Below is a small trained network, with its code and all its weights. Each question gives an input and a class and asks what happens when units are switched off, that is, made to give their printed mean instead of their output.

import numpy as np


def w(rows, s, z=0):
    codes = np.array(rows[::2]) - 128.0
    scale = np.full(codes.shape[1], s)
    scale[-1] = z or s
    return codes * scale


def norm(h):
    return h / np.sqrt((h * h).mean(-1, keepdims=True) + 1e-5)


def f(y):
    return y / 2 * (1 + np.tanh(0.7978845608 * (y + 0.044715 * y**3)))


def log_softmax(a):
    a = a - a.max(-1, keepdims=True)
    return a - np.log(np.exp(a).sum(-1, keepdims=True))


def net(x, mask):
    res = np.array(x, float).reshape(1, 4) / 4 @ E
    u = 0
    for l in range(2):
        y = f(norm(res) @ A[l][:, :-1].T + A[l][:, -1])
        res = res + np.where(mask[u : u + 15], y, B[l][:, -1]) @ B[l][:, :-1]
        u += 15
    return log_softmax(norm(res)[-1] @ U[:, :-1].T + U[:, -1])


A, B = {}, {}
E = w([
[99,190,95,45,237],'x0',
[162,54,2,159,156],'x1',
[28,38,123,46,87],'x2',
[106,196,66,132,69],'x3',
],0.00077)
A[0] = w([
[108,220,41,116,19,79],'L0N1',
[118,119,140,143,179,32],'L0N2',
[98,225,38,117,24,88],'L0N3',
[193,20,241,118,240,123],'L0N4',
[183,2,250,121,227,126],'L0N5',
[150,144,134,145,118,91],'L0N6',
[134,95,147,155,101,83],'L0N7',
[122,114,156,169,40,144],'L0N8',
[132,139,121,60,157,165],'L0N9',
[112,216,41,110,28,79],'L0N10',
[117,217,39,106,28,86],'L0N11',
[118,174,84,120,95,50],'L0N12',
[138,143,132,140,132,114],'L0N13',
[124,181,95,106,58,118],'L0N14',
[110,139,145,127,165,4],'L0N15',
],0.003)
B[0] = w([
[89,49,192,186,252,149],'L0N1',
[174,98,144,90,161,21],'L0N2',
[83,54,195,190,241,164],'L0N3',
[41,76,170,191,240,225],'L0N4',
[55,73,173,227,235,235],'L0N5',
[143,84,132,97,123,86],'L0N6',
[164,112,127,142,106,78],'L0N7',
[96,169,71,159,113,200],'L0N8',
[92,180,79,170,121,208],'L0N9',
[94,55,192,186,235,141],'L0N10',
[90,49,192,192,238,150],'L0N11',
[157,70,160,124,142,50],'L0N12',
[131,108,117,106,126,113],'L0N13',
[80,115,144,140,173,145],'L0N14',
[188,74,112,75,166,2],'L0N15',
],0.0025,0.00099)
A[1] = w([
[81,69,146,45,68,57],'L1N1',
[144,180,114,173,136,167],'L1N2',
[160,78,171,176,45,23],'L1N3',
[142,152,115,40,199,37],'L1N4',
[81,165,235,108,111,136],'L1N5',
[157,68,170,176,63,47],'L1N6',
[169,37,34,127,162,87],'L1N7',
[255,171,173,160,151,51],'L1N8',
[250,173,176,161,149,48],'L1N9',
[133,110,162,99,180,129],'L1N10',
[69,46,142,58,78,117],'L1N11',
[72,82,137,59,122,117],'L1N12',
[108,140,221,105,99,1],'L1N13',
[174,69,42,133,156,88],'L1N14',
[139,154,116,35,203,53],'L1N15',
],0.0041,0.002)
B[1] = w([
[159,100,96,131,198,83],'L1N1',
[128,68,94,96,138,243],'L1N2',
[99,219,55,208,147,100],'L1N3',
[95,153,82,254,91,84],'L1N4',
[221,141,151,137,123,252],'L1N5',
[78,196,77,148,152,105],'L1N6',
[203,214,229,139,132,129],'L1N7',
[140,92,73,112,186,115],'L1N8',
[149,95,76,119,184,115],'L1N9',
[123,132,113,153,76,128],'L1N10',
[186,110,69,137,208,133],'L1N11',
[180,137,104,152,149,133],'L1N12',
[154,177,144,157,158,88],'L1N13',
[158,176,218,122,112,114],'L1N14',
[107,146,79,249,91,98],'L1N15',
],0.0042,0.0013)
U = w([
[21,55,241,241,244,111],'0',
[20,242,7,241,18,198],'1',
[221,32,2,24,240,100],'2',
[248,240,246,47,33,186],'3',
[45,46,162,33,46,4],'4',
],0.0094,0.0024)

Each question gives the input, the list of numbers given to net, and the class t.
The units are the neurons (one row each of A and B). Each row of codes is followed by its name. A weight is (code - 128) times the scale printed after its matrix; where a second scale follows, it is the last column's (A, B and U).
mask holds one flag per neuron, layer by layer. A switched-off neuron (its flag False) gives its mean, the last column of its row in B, instead of its output. The means were averaged over made-up inputs and are rounded, as every weight is.
A unit's drop is (log p(t) with every unit on - log p(t) with that unit switched off) / (log p(t) with every unit on - log p(t) with every unit switched off).
The circuit of an input: a set's keep is (log p(t) with only the set's units on - log p(t) with every unit switched off) / (log p(t) with every unit on - log p(t) with every unit switched off). Starting from the 12 units with the biggest drops (on a tie, the unit counted first), units are removed one at a time, each time the one whose removal leaves the highest keep (on an exact tie, the one counted first), for as long as the keep stays at least 0.8.
units of the circuit, in order: the units of the circuit, biggest drop first
k most important neurons: the k neurons with the biggest drops, biggest first
top k neurons in layer l: the k neurons of layer l with the biggest drops, biggest first
input [5,-8,8,5], class 2: top 4 neurons in layer 1 => (L1N11 L1N1 L1N7 L1N14)
input [-7,1,-8,2], class 2: units of the circuit, in order => (L1N8 L1N9)
input [-4,4,6,-3], class 2: units of the circuit, in order => (L1N11)
input [6,6,-4,-5], class 1: 2 most important neurons => (L1N4 L1N15)
input [5,6,2,-4], class 3: 2 most important neurons => (L1N7 L1N14)
input [-3,0,-3,2], class 4: top 2 neurons in layer 0 => (L0N8 L0N14)
input [-8,-2,-7,-4], class 1: units of the circuit, in order => (L1N3 L1N6)
input [5,4,-6,-6], class 0: 4 most important neurons => (L0N4 L0N5 L1N11 L1N4)
input [-1,-7,1,7], class 0: top 2 neurons in layer 0 => (L0N3 L0N1)
input [-7,-5,-7,7], class 0: 4 most important neurons => (L0N1 L0N3 L0N11 L0N10)
input [-4,-1,2,2], class 1: 2 most important neurons => (L0N4 L1N3)
input [-6,4,8,6], class 2: 4 most important neurons => (L1N11 L0N5 L0N4 L1N1)
input [-6,-2,-7,-2], class 2: 2 most important neurons => (L1N8 L1N9)
input [-6,0,4,1], class 1: units of the circuit, in order => (L1N3)
input [-1,4,8,7], class 2: 2 most important neurons => (L1N11 L0N5)
input [6,-6,-8,0], class 2: top 2 neurons in layer 1 => (L1N8 L1N9)
input [-4,7,-4,0], class 3: 2 most important neurons => (L1N7 L1N14)
input [-7,-7,-5,-5], class 1: 2 most important neurons => (L1N3 L1N6)
input [-2,8,7,-2], class 3: top 2 neurons in layer 1 => (L1N7 L1N14)
input [-1,-8,8,-6], class 2: top 4 neurons in layer 1 => (L1N11 L1N1 L1N7 L1N14)
input [-3,-8,6,2], class 3: units of the circuit, in order => (L1N5)
